Below is a small trained network, with its code and all its weights. Each question gives an input and a class and asks what happens when units are switched off, that is, made to give their printed mean instead of their output.

import numpy as np


def w(rows, s, z=0):
    codes = np.array(rows[::2]) - 128.0
    scale = np.full(codes.shape[1], s)
    scale[-1] = z or s
    return codes * scale


def norm(h):
    return h / np.sqrt((h * h).mean(-1, keepdims=True) + 1e-5)


def f(y):
    return y / 2 * (1 + np.tanh(0.7978845608 * (y + 0.044715 * y**3)))


def log_softmax(a):
    a = a - a.max(-1, keepdims=True)
    return a - np.log(np.exp(a).sum(-1, keepdims=True))


def net(x, mask):
    res = np.array(x, float).reshape(1, 8) / 4 @ E
    u = 0
    for l in range(2):
        y = f(norm(res) @ A[l][:, :-1].T + A[l][:, -1])
        res = res + np.where(mask[u : u + 8], y, B[l][:, -1]) @ B[l][:, :-1]
        u += 8
    return log_softmax(norm(res)[-1] @ U[:, :-1].T + U[:, -1])


A, B = {}, {}
E = w([
[129,151,128,100,182,117,111,191,148,167,62],'x0',
[220,108,35,112,255,137,173,193,166,40,174],'x1',
[144,215,205,211,138,133,68,231,166,154,30],'x2',
[161,119,75,72,127,114,191,95,132,149,123],'x3',
[140,117,145,116,129,191,130,103,213,98,153],'x4',
[92,109,132,232,123,188,85,167,199,48,175],'x5',
[123,208,126,137,82,125,159,123,172,190,113],'x6',
[117,99,128,120,172,169,43,189,49,151,122],'x7',
],0.0029)
A[0] = w([
[141,168,143,136,120,64,32,144,127,150,111,48],'0.n0',
[73,76,115,139,212,117,67,121,1,53,135,71],'0.n1',
[117,125,66,62,206,84,177,72,120,79,164,51],'0.n2',
[179,213,146,119,52,45,192,80,128,219,68,25],'0.n3',
[104,78,45,107,83,142,171,24,144,136,208,46],'0.n4',
[72,57,89,129,197,97,92,106,84,139,155,10],'0.n5',
[28,160,188,172,87,174,11,156,70,124,65,6],'0.n6',
[114,201,175,133,118,113,140,107,162,157,130,72],'0.n7',
],0.0042,0.0017)
B[0] = w([
[168,63,144,95,96,66,140,91,109,154,122,147],'0.n0',
[69,163,112,146,128,72,133,188,124,185,196,216],'0.n1',
[125,98,165,165,118,123,81,147,117,202,124,212],'0.n2',
[50,139,6,146,178,86,161,50,60,114,71,217],'0.n3',
[183,138,255,88,73,86,166,153,159,100,118,219],'0.n4',
[74,89,72,115,113,92,129,185,130,128,162,156],'0.n5',
[147,39,202,144,111,235,60,57,102,204,94,251],'0.n6',
[128,92,88,110,113,86,98,150,22,102,163,144],'0.n7',
],0.0049,0.003)
A[1] = w([
[161,65,180,148,82,166,29,102,74,195,112,68],'1.n0',
[72,193,100,94,125,147,142,62,68,149,55,127],'1.n1',
[138,100,154,43,50,89,170,101,135,132,137,71],'1.n2',
[139,140,109,83,152,82,199,208,119,83,120,16],'1.n3',
[150,134,101,85,109,92,80,213,55,128,118,84],'1.n4',
[253,164,70,103,213,144,101,193,199,102,70,38],'1.n5',
[136,210,122,136,198,162,62,199,90,99,55,7],'1.n6',
[109,121,112,130,150,105,100,181,108,131,160,39],'1.n7',
],0.0045,0.0013)
B[1] = w([
[137,132,195,147,176,175,64,117,254,184,112,253],'1.n0',
[98,115,108,210,167,81,138,141,68,115,102,203],'1.n1',
[204,82,126,71,80,141,157,77,108,109,131,176],'1.n2',
[66,111,171,100,132,164,56,127,155,181,155,163],'1.n3',
[73,105,141,158,162,142,126,83,184,81,214,164],'1.n4',
[151,223,53,55,160,229,130,114,128,106,26,231],'1.n5',
[149,53,105,83,89,164,160,49,142,168,118,179],'1.n6',
[104,118,54,82,152,120,197,168,138,207,143,146],'1.n7',
],0.006,0.0034)
U = w([
[232,71,216,32,41,101,222,60,122,103,175,164],'0',
[166,213,49,54,208,237,163,144,162,125,49,26],'1',
[63,81,92,101,190,97,149,223,115,181,250,11],'2',
[106,103,254,213,140,199,23,106,157,220,87,250],'3',
[76,151,67,169,143,26,202,52,25,165,53,254],'4',
[154,217,152,223,75,155,156,164,170,14,155,18],'5',
],0.0086,0.00086)

Each question gives the input, the list of numbers given to net, and the class t.
The units are the neurons (one row each of A and B). Each row of codes is followed by its name. A weight is (code - 128) times the scale printed after its matrix; where a second scale follows, it is the last column's (A, B and U).
mask holds one flag per neuron, layer by layer. A switched-off neuron (its flag False) gives its mean, the last column of its row in B, instead of its output. The means were averaged over made-up inputs and are rounded, as every weight is.
A unit's drop is (log p(t) with every unit on - log p(t) with that unit switched off) / (log p(t) with every unit on - log p(t) with every unit switched off).
The circuit of an input: a set's keep is (log p(t) with only the set's units on - log p(t) with every unit switched off) / (log p(t) with every unit on - log p(t) with every unit switched off). Starting from the 12 units with the biggest drops (on a tie, the unit counted first), units are removed one at a time, each time the one whose removal leaves the highest keep (on an exact tie, the one counted first), for as long as the keep stays at least 0.8.
circuit, biggest first: the units of the circuit, biggest drop first
k most important neurons: the k neurons with the biggest drops, biggest first
k most important neurons of layer l: the k neurons of layer l with the biggest drops, biggest first
drop when u is switched off: that unit's drop, to one decimal
input [-6,-5,8,8,3,7,5,-7], class 4: circuit, biggest first -> [0.n3, 1.n0, 0.n7]
input [-5,-6,-8,1,8,3,-6,8], class 0: circuit, biggest first -> [0.n4, 1.n2]
input [6,0,-6,8,0,-2,6,4], class 4: circuit, biggest first -> [0.n3, 1.n1]
input [-5,3,8,1,-8,-5,7,7], class 4: circuit, biggest first -> [0.n3]
input [5,6,-4,-8,4,-8,6,-7], class 4: 2 most important neurons -> [0.n3, 1.n0]
input [3,4,-4,8,-3,0,1,0], class 0: 2 most important neurons of layer 0 -> [0.n4, 0.n2]
input [6,0,-6,3,-5,0,-3,-3], class 0: 2 most important neurons -> [0.n4, 1.n2]
input [-7,4,6,-1,4,-8,-7,4], class 2: circuit, biggest first -> [0.n1, 0.n6]
input [7,1,-6,-1,7,4,6,-1], class 0: 2 most important neurons of layer 0 -> [0.n4, 0.n3]
input [-6,6,7,-2,-1,7,-7,8], class 2: 2 most important neurons of layer 1 -> [1.n7, 1.n0]
input [6,-1,-7,-4,4,8,-4,7], class 2: circuit, biggest first -> [0.n1, 1.n7]
input [3,0,-7,-5,-7,0,7,8], class 2: 2 most important neurons -> [0.n1, 0.n5]
input [-7,-8,-7,0,6,-2,6,7], class 0: circuit, biggest first -> [0.n4, 1.n2]
input [-4,-2,-6,2,-5,0,-7,5], class 2: circuit, biggest first -> [0.n1]
input [-3,7,8,-5,6,7,6,-6], class 1: 2 most important neurons -> [1.n5, 0.n4]
input [-6,-4,3,5,-1,5,-5,-8], class 0: drop when 1.n2 is switched off -> 0.2
input [-1,2,1,-6,3,-5,-4,2], class 2: drop when 0.n2 is switched off -> 0.0
input [-4,4,8,0,6,2,4,-4], class 1: drop when 1.n5 is switched off -> 0.5
input [5,-7,-1,3,5,-6,-3,-4], class 4: drop when 0.n3 is switched off -> 0.4
input [1,6,6,1,2,8,-3,-4], class 1: circuit, biggest first -> [1.n5]
